Here is a tiny trained network, its code and every weight. The questions are about switching its units off for an input and a target symbol, where a switched-off unit gives its printed mean instead of its output.

import numpy as np


def w(rows, s, z=0):
    codes = np.array(rows[::2]) - 128.0
    scale = np.full(codes.shape[1], s)
    scale[-1] = z or s
    return codes * scale


def norm(h):
    return h / np.sqrt((h * h).mean(-1, keepdims=True) + 1e-5)


def f(y):
    return np.maximum(y, 0)


def softmax(a):
    e = np.exp(a - a.max(-1, keepdims=True))
    return e / e.sum(-1, keepdims=True)


def log_softmax(a):
    a = a - a.max(-1, keepdims=True)
    return a - np.log(np.exp(a).sum(-1, keepdims=True))


def net(x, mask):
    ids = ['αβγδεζηθλμξπσφψω'.index(c) for c in x.split()]
    T = len(ids)
    res = E[ids] + P[:T]
    r = norm(res)
    for j in range(2):
        rows = slice(4 * j, 4 * j + 4)
        q, k, v = (r @ M[0][rows].T for M in (Q, K, V))
        z = softmax(np.where(np.tri(T) > 0, q @ k.T / 4**0.5, -1e9)) @ v
        o = O[0][rows]
        res = res + np.where(mask[j], z, o[:, -1]) @ o[:, :-1]
    y = f(norm(res) @ A[0][:, :-1].T + A[0][:, -1])
    res = res + np.where(mask[2:18], y, B[0][:, -1]) @ B[0][:, :-1]
    return log_softmax(norm(res)[-1] @ U[:, :-1].T + U[:, -1])


Q, K, V, O, A, B = {}, {}, {}, {}, {}, {}
E = w([
[95,152,69],'α',
[91,173,45],'β',
[131,133,131],'γ',
[168,191,186],'δ',
[100,161,86],'ε',
[160,186,193],'ζ',
[140,174,177],'η',
[114,197,136],'θ',
[137,168,169],'λ',
[104,194,29],'μ',
[180,179,166],'ξ',
[101,168,117],'π',
[150,151,1],'σ',
[135,149,56],'φ',
[111,173,106],'ψ',
[95,213,31],'ω',
],0.0032)
P = w([
[121,98,134],'0',
[85,180,138],'1',
[255,152,154],'2',
[167,148,145],'3',
[71,171,132],'4',
[217,112,105],'5',
],0.0074)
Q[0] = w([
[191,140,132],'H0',
[138,130,137],'H0',
[8,105,142],'H0',
[133,130,135],'H0',
[120,24,94],'H1',
[146,128,13],'H1',
[105,134,82],'H1',
[13,170,83],'H1',
],0.016)
K[0] = w([
[105,53,136],'H0',
[126,105,135],'H0',
[176,237,124],'H0',
[123,103,133],'H0',
[51,22,95],'H1',
[170,112,6],'H1',
[108,141,72],'H1',
[11,220,52],'H1',
],0.013)
V[0] = w([
[98,151,125],'H0',
[129,149,156],'H0',
[81,154,218],'H0',
[109,254,111],'H0',
[98,194,165],'H1',
[119,151,147],'H1',
[157,134,88],'H1',
[126,140,98],'H1',
],0.01)
O[0] = w([
[157,149,147,168],'H0',
[116,138,156,103],'H0',
[154,118,229,160],'H0',
[127,249,161,92],'H0',
[93,82,90,255],'H1',
[109,117,112,175],'H1',
[125,108,172,189],'H1',
[147,94,145,155],'H1',
],0.011,0.002)
A[0] = w([
[165,198,120,78],'N0',
[76,81,178,21],'N1',
[180,59,142,100],'N2',
[97,48,85,113],'N3',
[58,128,147,166],'N4',
[113,103,160,67],'N5',
[169,84,131,107],'N6',
[55,175,168,54],'N7',
[82,130,126,78],'N8',
[100,92,153,152],'N9',
[2,132,128,8],'N10',
[162,143,105,147],'N11',
[130,119,145,95],'N12',
[53,145,153,56],'N13',
[106,151,216,253],'N14',
[188,119,201,122],'N15',
],0.0092,0.0019)
B[0] = w([
[118,29,127,220],'N0',
[222,64,124,155],'N1',
[29,106,51,249],'N2',
[148,197,232,234],'N3',
[177,161,113,179],'N4',
[183,117,122,149],'N5',
[77,175,98,209],'N6',
[129,207,84,223],'N7',
[150,125,177,145],'N8',
[161,152,172,171],'N9',
[203,144,254,178],'N10',
[148,138,173,167],'N11',
[156,131,130,139],'N12',
[167,204,121,183],'N13',
[171,80,19,252],'N14',
[145,199,230,199],'N15',
],0.015,0.0038)
U = w([
[69,163,172,82],'α',
[178,211,176,154],'β',
[48,11,134,253],'γ',
[208,91,145,100],'δ',
[58,166,156,53],'ε',
[213,53,84,118],'ζ',
[157,103,163,76],'η',
[160,123,155,27],'θ',
[164,82,202,108],'λ',
[140,68,10,105],'μ',
[138,128,169,61],'ξ',
[87,140,194,64],'π',
[179,234,69,202],'σ',
[63,142,66,48],'φ',
[62,139,108,158],'ψ',
[118,115,53,96],'ω',
],0.012,0.0029)

Each question gives the input, a string of symbols that net reads in full, and the target symbol t.
The units are the heads (4 rows each of Q, K, V and O) and the neurons (one row each of A and B). Each row of codes is followed by its name. A weight is (code - 128) times the scale printed after its matrix; where a second scale follows, it is the last column's (O, A, B and U).
mask holds one flag per unit, heads first, then neurons. A switched-off unit (its flag False) gives its mean, the last column of its rows in O or B, instead of its output. The means were averaged over made-up inputs and are rounded, as every weight is.
A unit's drop is (log p(t) with every unit on - log p(t) with that unit switched off) / (log p(t) with every unit on - log p(t) with every unit switched off).
The circuit of an input: a set's keep is (log p(t) with only the set's units on - log p(t) with every unit switched off) / (log p(t) with every unit on - log p(t) with every unit switched off). Starting from the 12 units with the biggest drops (on a tie, the unit counted first), units are removed one at a time, each time the one whose removal leaves the highest keep (on an exact tie, the one counted first), for as long as the keep stays at least 0.8.
units of the circuit, in order: the units of the circuit, biggest drop first
top k neurons: the k neurons with the biggest drops, biggest first
which heads matter: for each layer, one digit per head in row order, 1 if its drop is at least 0.15 and else 0, layers parted by /
drop of u: that unit's drop, to one decimal
input δ ψ α γ δ α, target β: units of the circuit, in order -> N15; H1
input μ π α, target ζ: units of the circuit, in order -> N3; N7
input μ λ γ π, target μ: which heads matter -> 10
input γ γ γ δ, target γ: which heads matter -> 10
input δ ξ γ α ψ ε, target β: which heads matter -> 11
input γ μ ε ψ, target γ: units of the circuit, in order -> H0
input μ β γ μ, target μ: units of the circuit, in order -> N3; N0
input γ β γ γ π π, target γ: units of the circuit, in order -> H0; N14
input β φ σ, target μ: top 2 neurons -> N3; N10
input δ δ σ λ γ γ, target β: units of the circuit, in order -> N15; H1
input μ γ θ, target ζ: top 2 neurons -> N0; N2
input γ μ φ ε ζ σ, target γ: units of the circuit, in order -> H0; N2; N14
input μ λ λ, target ζ: top 3 neurons -> N0; N3; N2
input φ μ δ δ μ ξ, target μ: units of the circuit, in order -> H0
input β α ε, target μ: top 3 neurons -> N3; N10; N15
input μ μ γ η, target μ: top 2 neurons -> N3; N0
input μ ζ γ β, target μ: top 2 neurons -> N3; N15
input β δ δ, target μ: top 3 neurons -> N3; N10; N15
input β μ γ η ζ δ, target μ: drop of N7 -> 0.2
input γ γ σ μ, target γ: drop of H0 -> 0.6
input γ γ β ψ ξ ε, target γ: drop of H0 -> 0.8
input γ γ ω, target γ: top neuron -> N2
input μ λ γ, target ζ: top 2 neurons -> N0; N3
